[  5  13  14   6  -9  -5   2  -6  24 -25  -3  -2  -6  -6   0  16 -19  -6
   3   8  29]  <78> + (15)
[  1  20   9  15   3 -17  12   8  21 -17   2  -1  -6  22   4  20 -15 -10
  -7  -5   8]  <83> + (9)
[ 12  10  31 -10 -14  -5 -22   6  57 -48  15   1  -2   0   7  29 -33  -7
  13  -4  64]  <78> + (8)
[  5   3  12  10  -1 -16  -2   2  17 -48   3  -8 -10  -6  -5  12  -7   4
   3  -9  10]  <78> + (8)
[  1 -13   0   2  -6  -4 -13  -2   4 -27   9  -1  -8  13   1  19  -2  22
  10  -6  12]  <78> + (8)
[  0  34  20   8 -11  -8  -5  -5  19 -23  -9  -3   3  -2  -3   5 -16  -9
  11  -5  38]  <78> + (11)
[ 13   6  16   7  -2  -2 -11 -11  13  -9  -5   1  11   0 -11  17  -9  -5
   9 -22  37]  <83> + (15)
[  7  10  22  11  -3 -17   0   3  26 -40  -2  -9  -5  -3  -7   5  -8  -2
   7  12  19]  <78> + (15)
[  1  10   4  15  -3 -17  -7   8  14 -29   1  -2  -4  17  -3   8  -9  -4
   1  -4   8]  <78> + (9)
[ -8   7  11   2  -6  -8  -1  -1  26 -39   0   1  -4  -1   0  29 -24  -5
  26   1  31]  <78> + (7)
[  8  11   8  11 -10  -8  -5  -4  11 -25  11   4  -5  17  12  27 -16  -6
   5   2  14]  <78> + (7)
[ -1  14  24  12  -2 -15  -1  -1  30 -30  -9  -7  -7   3   3   9  10 -15
  -9  -2  12]  <78> + (15)
[ -1  10  28   8   3 -23  -1   4  45 -76  -2  -6 -11  12   0 -18 -13 -19
  15   5  12]  <78> + (8)
[  6   3  15   3  -6  -5  -1   0  13 -22   3  -1  -3   6  -4  23 -14  -6
   9 -15  26]  <83> + (9)
[ 10  -5  21   6  -5   2  -5  -9  14 -20   2   7  10   4  -1  16  -5   6
   6  -7  31]  <78> + (8)
[  5  -7  14 -11 -11   0 -15 -14  20 -32   0   1 -11 -11   9  31 -19   4
  12  -4  59]  <78> + (7)
[-11  10  20  15   1  -8  -5 -10  23 -27   3  -3  -5  -2  -7   5  -3  -9
  12  11  40]  <78> + (8)
[  7  17  18  13 -10   2   3  -7  20 -15  -6  -1   1   0  -3   6 -18  -5
   8 -10  30]  <78> + (15)
[  6   2  13   9 -13  -9 -12  -2  14 -41  -2   1  -7   2  -4  28  -4   5
  10 -19  32]  <83> + (9)
[  6  16  15  15   1  -9  -2   4  34 -38  -6  -5 -17  11   8  21 -22 -11
   2  10  26]  <78> + (9)
[ 11   2  16  20  -7 -13  -2  -5  15 -42  -7  -7  -9  17  -2   9   4   5
  -9 -16  -2]  <78> + (9)
[  6   3  29   2   2  -9 -10   7  21 -35   4  -2 -20  -1  -2   2  -3  -6
  -3 -11  28]  <83> + (8)
[  6   7  18   8  -6 -10  -8   0  15 -35   4  -3  -3   7  -4   6  -7  -1
  -4 -11  26]  <78> + (9)
[ 11  18  11   7  -6 -18  -6   8  27 -40  -5   1  -7   9 -11  16  -7  -9
   3  -6  17]  <78> + (15)
[  9  10  24   8  -8 -14 -11   2  14 -56   5   0  -5  14  -1  24   1  11
   2  -9  16]  <83> + (9)
[ 16  14  15   5 -14  -5  -4  -5  26 -23  -4  -1  -3  -1  -7  12 -11   1
   7 -16  23]  <78> + (15)
[ -1  22  20  10  -5 -12  -8   2  29 -35   4  -3 -11   9   3  10 -19 -15
  12   1  37]  <78> + (8)
[ -3  26  19   9  -5  -9  -2  -5  32 -18  -4  -1  -3  -9  -6   6 -17 -10
   8   7  32]  <78> + (15)
[  2   7  17  14   6 -17  -8   8  17 -27   4  -5  -6  10   0  11  -3  -7
   7  -8  15]  <83> + (9)
[  4  19   0  12  -7 -16   6   4  17 -19   3  -2 -12  10   2  28  -2   0
 -15  16  -4]  <78> + (7)
[ 11  19   7  14  -2 -17  -1  12  26 -36  -2  -2 -12   9  -4  12 -12  -7
  -4   1   7]  <78> + (9)
[  5   6  25  12  10 -30 -17   5  32 -53   5 -12 -13  -4  -1   7  -3 -17
  -4   4  30]  <78> + (8)
[  6  23  18  11  -4 -14 -10  19  14 -29   1  -8  -2   9  -5  10   3  -1
  -6  -9   8]  <78> + (9)
[ -9  11  15   0  -1  -2   0  -4  21 -24  22   3   5   5   0   7 -13   3
   8   6  21]  <78> + (8)
[  2  13  16   7 -23 -12 -11  -4  27 -31  15   2  -4  15  -2  36 -13  10
  17  -4  31]  <78> + (9)
[ 14  13  12  10   0 -15  -6   6  23 -29   8   0  -3   8  -7  14  -7  -8
   1 -13  10]  <83> + (9)
[ -2   1  19  -4  -7  -1  -7  -7  19 -31   1   2   1   0   1   8  -9   9
  20  -6  40]  <78> + (8)
[  5   8 -10  14   0 -17   2  -1  20 -34  -5  -3 -20  35   0  12  -7  -5
  -4   4  -3]  <78> + (9)
[ -4   3  35  -3  -1   4 -11   9  23 -24   1  -8   9   3   7   3 -12  -2
  11  -9  19]  <83> + (8)
[ -1   9  15   9   0   3  -9 -16   6  20   5   8   5  -4   2   8 -15 -10
   8  16  44]  <78> + (15)
[-16  -6  12  -2 -13   4  -7  -3   8 -21  14   6  12   8   0  32 -12  16
  21 -15  36]  <78> + (8)
[ -9  14  18   8  -4 -10  -2   3  27 -32  -5  -1   5   7   1   7  -3 -14
   5  -1  27]  <78> + (9)

[ 10   0   1   7 -44   4  -1  21 -21  65  16 -40   5   0  17   9  13 -11
   7 -27 -50]  (29) + <77>
[  5  -7 -11 -24   0  30  -5  -1 -49  12  28 -31  -7 -15   4  20  10   3
   2 -20 -12]  (20) + <77>
[  6 -23  13   7 -10  -6   8   2   4 -20   0  13  22   4   1   8  11   4
  -3  19  12]  (29) + <86>
[-11  -7  -3  -8  -9  11   5  13   5  13  10 -28   9  -1 -12   0  11  -7
  -6   5  11]  (29) + <77>
[ -5   7  -2   4 -14   7   1  19 -11  31  -2 -30  15   7   1   0  -2  -2
  -2   8 -12]  (19) + <84>
[ 16 -17   9  13  -3   5   0   2 -19   3  17   0  13  -7   4  10   4   8
   6  11 -28]  (19) + <86>
[  5 -14  10   0   7  11   6  -2   2 -22  10  23   5  -2  -3   8  -2  12
   3  10   5]  (20) + <86>
[-11 -34  -5 -20  12  28   1   8 -56 -31  32 -37   1 -13 -16  28  10  13
  -8  37  14]  (29) + <77>
[ -9 -11   1   1   2  17   2  10 -12  -6  11 -22  15  -4  -4   9  -8  16
  -3  17   2]  (29) + <84>
